Below are the code and all the weights of a small trained network. Each question names an input and a target symbol and asks about switching units off, where a switched-off unit gives its printed mean instead of its output.

import numpy as np


def w(rows, s, z=0):
    codes = np.array(rows[::2]) - 128.0
    scale = np.full(codes.shape[1], s)
    scale[-1] = z or s
    return codes * scale


def f(y):
    return y / 2 * (1 + np.tanh(0.7978845608 * (y + 0.044715 * y**3)))


def softmax(a):
    e = np.exp(a - a.max(-1, keepdims=True))
    return e / e.sum(-1, keepdims=True)


def log_softmax(a):
    a = a - a.max(-1, keepdims=True)
    return a - np.log(np.exp(a).sum(-1, keepdims=True))


def net(x, mask):
    ids = ['ΔΘΠΦΩαβγζλμξτψ'.index(c) for c in x.split()]
    T = len(ids)
    res = E[ids] + P[:T]
    q, k, v = (res @ M[0].T for M in (Q, K, V))
    z = softmax(np.where(np.tri(T) > 0, q @ k.T / 2**0.5, -1e9)) @ v
    res = res + np.where(mask[0], z, O[0][:, -1]) @ O[0][:, :-1]
    y = f(res @ A[0][:, :-1].T + A[0][:, -1])
    res = res + np.where(mask[1:9], y, B[0][:, -1]) @ B[0][:, :-1]
    return log_softmax(res[-1] @ U[:, :-1].T + U[:, -1])


Q, K, V, O, A, B = {}, {}, {}, {}, {}, {}
E = w([
[183,77,144,142,158],'Δ',
[178,72,62,112,172],'Θ',
[123,62,139,144,46],'Π',
[188,115,171,89,138],'Φ',
[107,156,136,42,5],'Ω',
[216,159,157,115,77],'α',
[63,103,114,178,161],'β',
[115,95,125,89,75],'γ',
[148,126,173,80,63],'ζ',
[151,97,138,122,169],'λ',
[139,96,132,110,114],'μ',
[141,82,226,160,113],'ξ',
[73,123,162,115,221],'τ',
[87,106,80,58,147],'ψ',
],0.021)
P = w([
[120,196,94,133,148],'0',
[80,189,83,111,137],'1',
[103,160,84,107,143],'2',
[100,144,85,89,131],'3',
[128,109,92,100,149],'4',
[142,86,101,104,156],'5',
[125,79,103,90,130],'6',
[140,53,101,90,136],'7',
[141,43,109,93,145],'8',
[144,28,114,85,135],'9',
[136,19,120,77,132],'10',
[147,2,127,78,140],'11',
[124,5,135,67,126],'12',
[147,27,116,99,152],'13',
],0.0096)
Q[0] = w([
[105,255,111,227,170],'h1',
[41,232,123,249,119],'h1',
],0.0075)
K[0] = w([
[134,246,85,197,90],'h1',
[183,224,76,225,123],'h1',
],0.011)
V[0] = w([
[93,172,137,101,182],'h1',
[254,26,93,68,93],'h1',
],0.0074)
O[0] = w([
[159,156,117,16,208,218],'h1',
[77,250,99,100,133,253],'h1',
],0.011,0.003)
A[0] = w([
[143,68,110,93,161,124],'n1',
[159,80,129,84,85,196],'n2',
[159,106,251,117,130,62],'n3',
[176,183,156,125,57,121],'n4',
[192,129,122,139,47,73],'n5',
[176,108,149,87,121,95],'n6',
[83,117,154,95,140,142],'n7',
[83,125,139,168,147,249],'n8',
],0.013,0.0021)
B[0] = w([
[105,161,65,170,102,254],'n1',
[112,118,193,200,220,206],'n2',
[147,129,152,60,102,190],'n3',
[192,108,108,157,117,167],'n4',
[123,84,55,215,187,153],'n5',
[107,155,141,111,183,193],'n6',
[130,53,152,148,189,199],'n7',
[254,3,81,44,123,149],'n8',
],0.0085,0.0089)
U = w([
[170,157,145,95,101,133],'Δ',
[87,45,207,161,254,137],'Θ',
[181,10,92,117,66,72],'Π',
[115,216,203,69,171,141],'Φ',
[146,73,159,152,108,86],'Ω',
[112,108,159,140,143,2],'α',
[242,96,137,158,125,110],'β',
[108,188,86,210,179,148],'γ',
[181,68,198,115,56,226],'ζ',
[180,58,181,128,64,157],'λ',
[55,60,178,234,89,186],'μ',
[18,127,154,128,175,88],'ξ',
[94,160,174,190,171,70],'τ',
[10,146,197,161,90,254],'ψ',
],0.0084,0.0071)

Each question gives the input, a string of symbols that net reads in full, and the target symbol t.
The units are the heads (2 rows each of Q, K, V and O) and the neurons (one row each of A and B). Each row of codes is followed by its name. A weight is (code - 128) times the scale printed after its matrix; where a second scale follows, it is the last column's (O, A, B and U).
mask holds one flag per unit, heads first, then neurons. A switched-off unit (its flag False) gives its mean, the last column of its rows in O or B, instead of its output. The means were averaged over made-up inputs and are rounded, as every weight is.
A unit's drop is (log p(t) with every unit on - log p(t) with that unit switched off) / (log p(t) with every unit on - log p(t) with every unit switched off).
The circuit of an input: a set's keep is (log p(t) with only the set's units on - log p(t) with every unit switched off) / (log p(t) with every unit on - log p(t) with every unit switched off). Starting from all 9 units, units are removed one at a time, each time the one whose removal leaves the highest keep (on an exact tie, the one counted first), for as long as the keep stays at least 0.8.
units of the circuit, in order: the units of the circuit, biggest drop first
top k neurons: the k neurons with the biggest drops, biggest first
drop when u is switched off: that unit's drop, to one decimal
input Θ Φ Θ ζ τ Φ β Π ξ τ τ Π γ, target Θ: top 2 neurons : [n2 n1]
input τ τ ζ Π τ μ τ μ, target Θ: units of the circuit, in order : [n2 h1]
input τ τ ψ Π Π τ Φ Θ γ τ Π, target Θ: top 2 neurons : [n2 n5]
input τ Π μ Π, target μ: units of the circuit, in order : [h1 n5]
input Φ Φ Θ τ τ Δ λ γ τ Φ, target Φ: top 2 neurons : [n3 n6]
input μ ζ Φ Φ τ Π ζ, target Θ: top 4 neurons : [n2 n5 n1 n6]
input τ β Θ α Π τ ψ α Δ Θ ξ τ α, target Θ: top 3 neurons : [n2 n5 n6]
input ψ Φ Φ τ Θ, target γ: units of the circuit, in order : [n1 n8]
input μ τ ζ ζ Ω ξ Θ, target γ: units of the circuit, in order : [n8 n1]
input τ τ Φ, target Θ: units of the circuit, in order : [h1 n2]
input Δ α τ τ Π Ω τ α, target Θ: top 3 neurons : [n2 n6 n5]
input τ Θ τ τ α α τ ζ, target Θ: top 3 neurons : [n2 n6 n5]
input Δ Δ α Φ λ Φ ζ τ ξ Π, target μ: top 2 neurons : [n5 n2]
input ζ Θ μ τ τ Θ τ τ Φ τ τ τ τ Π, target Θ: drop when n8 is switched off : 0.0
input Π Φ ζ ψ α Φ τ Θ τ ζ Π μ Δ γ, target ψ: drop when h1 is switched off : 0.6
input Θ τ τ λ τ τ τ Ω, target Θ: drop when h1 is switched off : 0.2
input β λ Ω ζ Φ ζ τ τ γ, target Θ: drop when n2 is switched off : 0.7
